Here is a tiny trained network, its code and every weight. The questions are about switching its units off for an input and a target symbol, where a switched-off unit gives its printed mean instead of its output.

import numpy as np


def w(rows, s, z=0):
    codes = np.array(rows[::2]) - 128.0
    scale = np.full(codes.shape[1], s)
    scale[-1] = z or s
    return codes * scale


def norm(h):
    return h / np.sqrt((h * h).mean(-1, keepdims=True) + 1e-5)


def softmax(a):
    e = np.exp(a - a.max(-1, keepdims=True))
    return e / e.sum(-1, keepdims=True)


def log_softmax(a):
    a = a - a.max(-1, keepdims=True)
    return a - np.log(np.exp(a).sum(-1, keepdims=True))


def net(x, mask):
    ids = ['ΓΛΣβηξπτφ'.index(c) for c in x.split()]
    T = len(ids)
    res = E[ids] + P[:T]
    u = 0
    for l in range(3):
        r = norm(res)
        for j in range(2):
            rows = slice(2 * j, 2 * j + 2)
            q, k, v = (r @ M[l][rows].T for M in (Q, K, V))
            z = softmax(np.where(np.tri(T) > 0, q @ k.T / 2**0.5, -1e9)) @ v
            o = O[l][rows]
            res = res + np.where(mask[u + j], z, o[:, -1]) @ o[:, :-1]
        u += 2
    return log_softmax(norm(res)[-1] @ U[:, :-1].T + U[:, -1])


Q, K, V, O = {}, {}, {}, {}
E = w([
[232,181,82,48,32,97,233,51,211],'Γ',
[214,95,129,55,61,138,107,48,100],'Λ',
[226,200,129,67,96,92,54,160,164],'Σ',
[172,144,137,149,225,109,130,249,4],'β',
[143,84,104,122,191,8,69,57,103],'η',
[187,146,12,85,195,172,142,100,83],'ξ',
[88,233,83,77,162,143,118,109,122],'π',
[173,89,174,110,100,16,253,202,99],'τ',
[170,112,125,203,38,134,110,9,109],'φ',
],0.017)
P = w([
[78,2,158,70,138,147,159,54,97],'0',
[37,52,104,96,108,138,125,88,59],'1',
[71,57,142,70,108,154,140,50,70],'2',
[63,102,122,100,99,137,130,73,29],'3',
[91,117,126,106,82,144,157,60,51],'4',
[101,147,141,111,90,151,152,67,51],'5',
[93,165,150,139,120,156,136,107,42],'6',
[99,195,181,148,124,169,153,96,53],'7',
[102,216,203,184,147,182,173,96,83],'8',
[133,230,231,176,161,185,156,103,70],'9',
[176,196,224,168,142,169,179,67,104],'10',
],0.0077)
Q[0] = w([
[87,113,175,89,174,106,138,121,40],'L0H1',
[31,111,136,169,125,132,94,166,178],'L0H1',
[94,76,137,174,147,75,3,91,174],'L0H2',
[46,53,101,136,61,154,69,169,210],'L0H2',
],0.0064)
K[0] = w([
[159,138,117,185,141,113,1,50,154],'L0H1',
[137,51,79,51,123,125,170,147,114],'L0H1',
[6,47,172,146,214,53,134,27,106],'L0H2',
[17,59,75,82,93,138,190,107,148],'L0H2',
],0.0057)
V[0] = w([
[129,93,163,76,66,129,153,255,124],'L0H1',
[166,134,147,139,100,101,106,173,174],'L0H1',
[135,93,81,144,140,110,147,145,112],'L0H2',
[95,20,173,160,144,162,171,165,158],'L0H2',
],0.008)
O[0] = w([
[159,100,190,85,165,129,88,181,133,63],'L0H1',
[175,183,210,109,171,99,101,152,253,73],'L0H1',
[78,103,153,255,175,135,157,56,143,138],'L0H2',
[109,71,64,147,100,159,184,114,200,2],'L0H2',
],0.0094,0.0064)
Q[1] = w([
[138,168,152,116,152,130,129,99,132],'L1H1',
[158,175,82,98,123,84,137,137,7],'L1H1',
[131,130,155,64,152,124,142,138,68],'L1H2',
[150,187,136,161,131,20,165,52,26],'L1H2',
],0.012)
K[1] = w([
[156,145,153,117,129,116,150,169,59],'L1H1',
[157,187,181,199,57,165,166,166,115],'L1H1',
[116,165,218,119,170,85,111,142,86],'L1H2',
[172,185,165,229,137,98,137,1,80],'L1H2',
],0.0093)
V[1] = w([
[73,185,210,157,95,25,180,229,106],'L1H1',
[25,100,215,86,111,97,211,87,117],'L1H1',
[143,144,172,120,13,249,234,172,117],'L1H2',
[151,155,214,255,163,104,29,83,140],'L1H2',
],0.0066)
O[1] = w([
[117,69,179,93,183,106,179,43,177,254],'L1H1',
[39,67,169,143,148,84,98,120,168,225],'L1H1',
[108,99,184,76,104,253,120,163,55,23],'L1H2',
[134,125,157,170,62,246,156,112,58,196],'L1H2',
],0.011,0.0063)
Q[2] = w([
[64,97,165,116,118,201,113,162,254],'L2H1',
[138,169,126,91,117,150,93,106,54],'L2H1',
[200,191,109,147,171,48,206,81,64],'L2H2',
[121,68,156,123,83,104,108,149,161],'L2H2',
],0.0098)
K[2] = w([
[102,89,141,81,57,116,185,243,163],'L2H1',
[136,169,170,204,124,203,204,159,47],'L2H1',
[91,240,164,150,156,193,179,1,143],'L2H2',
[91,93,90,106,177,67,85,98,199],'L2H2',
],0.0079)
V[2] = w([
[162,122,167,166,54,55,142,31,111],'L2H1',
[120,94,131,98,82,153,160,116,254],'L2H1',
[126,138,175,163,85,130,113,81,98],'L2H2',
[49,197,145,67,193,167,137,105,130],'L2H2',
],0.0075)
O[2] = w([
[125,151,225,178,106,170,142,42,105,255],'L2H1',
[51,172,74,139,78,37,126,149,33,34],'L2H1',
[2,82,188,68,109,132,102,75,92,170],'L2H2',
[37,183,78,51,185,150,120,49,151,141],'L2H2',
],0.0095,0.0079)
U = w([
[13,221,63,52,102,122,161,141,109,60],'Γ',
[159,111,143,89,96,110,13,159,116,40],'Λ',
[180,199,154,30,129,104,151,150,101,96],'Σ',
[149,35,151,138,182,155,187,184,185,220],'β',
[106,170,126,254,99,143,159,67,136,6],'η',
[191,115,57,155,201,167,179,152,90,239],'ξ',
[95,200,12,92,181,169,147,103,94,120],'π',
[55,61,182,136,171,66,102,114,179,169],'τ',
[54,77,157,110,38,244,123,140,76,198],'φ',
],0.0081,0.0021)

Each question gives the input, a string of symbols that net reads in full, and the target symbol t.
The units are the heads (2 rows each of Q, K, V and O). Each row of codes is followed by its name. A weight is (code - 128) times the scale printed after its matrix; where a second scale follows, it is the last column's (O and U).
mask holds one flag per head, layer by layer. A switched-off head (its flag False) gives its mean, the last column of its rows in O, instead of its output. The means were averaged over made-up inputs and are rounded, as every weight is.
A unit's drop is (log p(t) with every unit on - log p(t) with that unit switched off) / (log p(t) with every unit on - log p(t) with every unit switched off).
The circuit of an input: a set's keep is (log p(t) with only the set's units on - log p(t) with every unit switched off) / (log p(t) with every unit on - log p(t) with every unit switched off). Starting from all 6 units, units are removed one at a time, each time the one whose removal leaves the highest keep (on an exact tie, the one counted first), for as long as the keep stays at least 0.8.
circuit, biggest first: the units of the circuit, biggest drop first
unit that matters most: the unit with the biggest drop
heads that matter: for each layer, one digit per head in row order, 1 if its drop is at least 0.15 and else 0, layers parted by /
drop of u: that unit's drop, to one decimal
input τ π η β Λ Λ ξ τ Γ τ π, target τ: heads that matter	00 / 10 / 00
input β ξ η τ Λ π π φ β ξ τ, target φ: heads that matter	00 / 01 / 00
input η π Λ β η φ τ Γ, target φ: circuit, biggest first	[L1H2]
input τ Λ τ π Σ η Σ φ β η, target φ: heads that matter	00 / 01 / 01
input η Λ φ ξ, target φ: circuit, biggest first	[L2H2 L1H2]
input τ τ Γ β τ Γ β, target β: heads that matter	00 / 00 / 10
input ξ β Γ η ξ, target η: heads that matter	01 / 01 / 00
input φ ξ Γ τ τ Γ, target τ: heads that matter	11 / 10 / 00
input τ η τ τ η β Λ τ Γ, target τ: heads that matter	10 / 10 / 00
input β η ξ Γ η Λ, target η: circuit, biggest first	[L1H2 L1H1]
input τ τ Σ β τ Σ Λ, target Σ: heads that matter	11 / 00 / 00
input τ τ β φ Γ, target φ: heads that matter	00 / 01 / 00
input Λ η η, target η: circuit, biggest first	[L1H1 L1H2 L0H2]
input β τ β ξ Σ Σ τ, target Σ: unit that matters most	L0H2
input ξ β η τ, target η: circuit, biggest first	[L0H2 L1H2]
input ξ τ Σ Σ Γ, target Σ: circuit, biggest first	[L0H2 L0H1]
input φ ξ τ τ τ τ π, target τ: heads that matter	01 / 10 / 00
input Λ τ Λ τ τ φ Σ π, target φ: heads that matter	10 / 01 / 00
input Σ Σ τ, target Σ: drop of L0H2	0.4
input Γ β τ ξ π β, target π: unit that matters most	L2H2
input τ β β η φ, target φ: drop of L2H2	-0.1
input Σ τ β φ ξ τ, target φ: drop of L2H2	0.1
input β Γ β, target β: drop of L1H2	-0.1
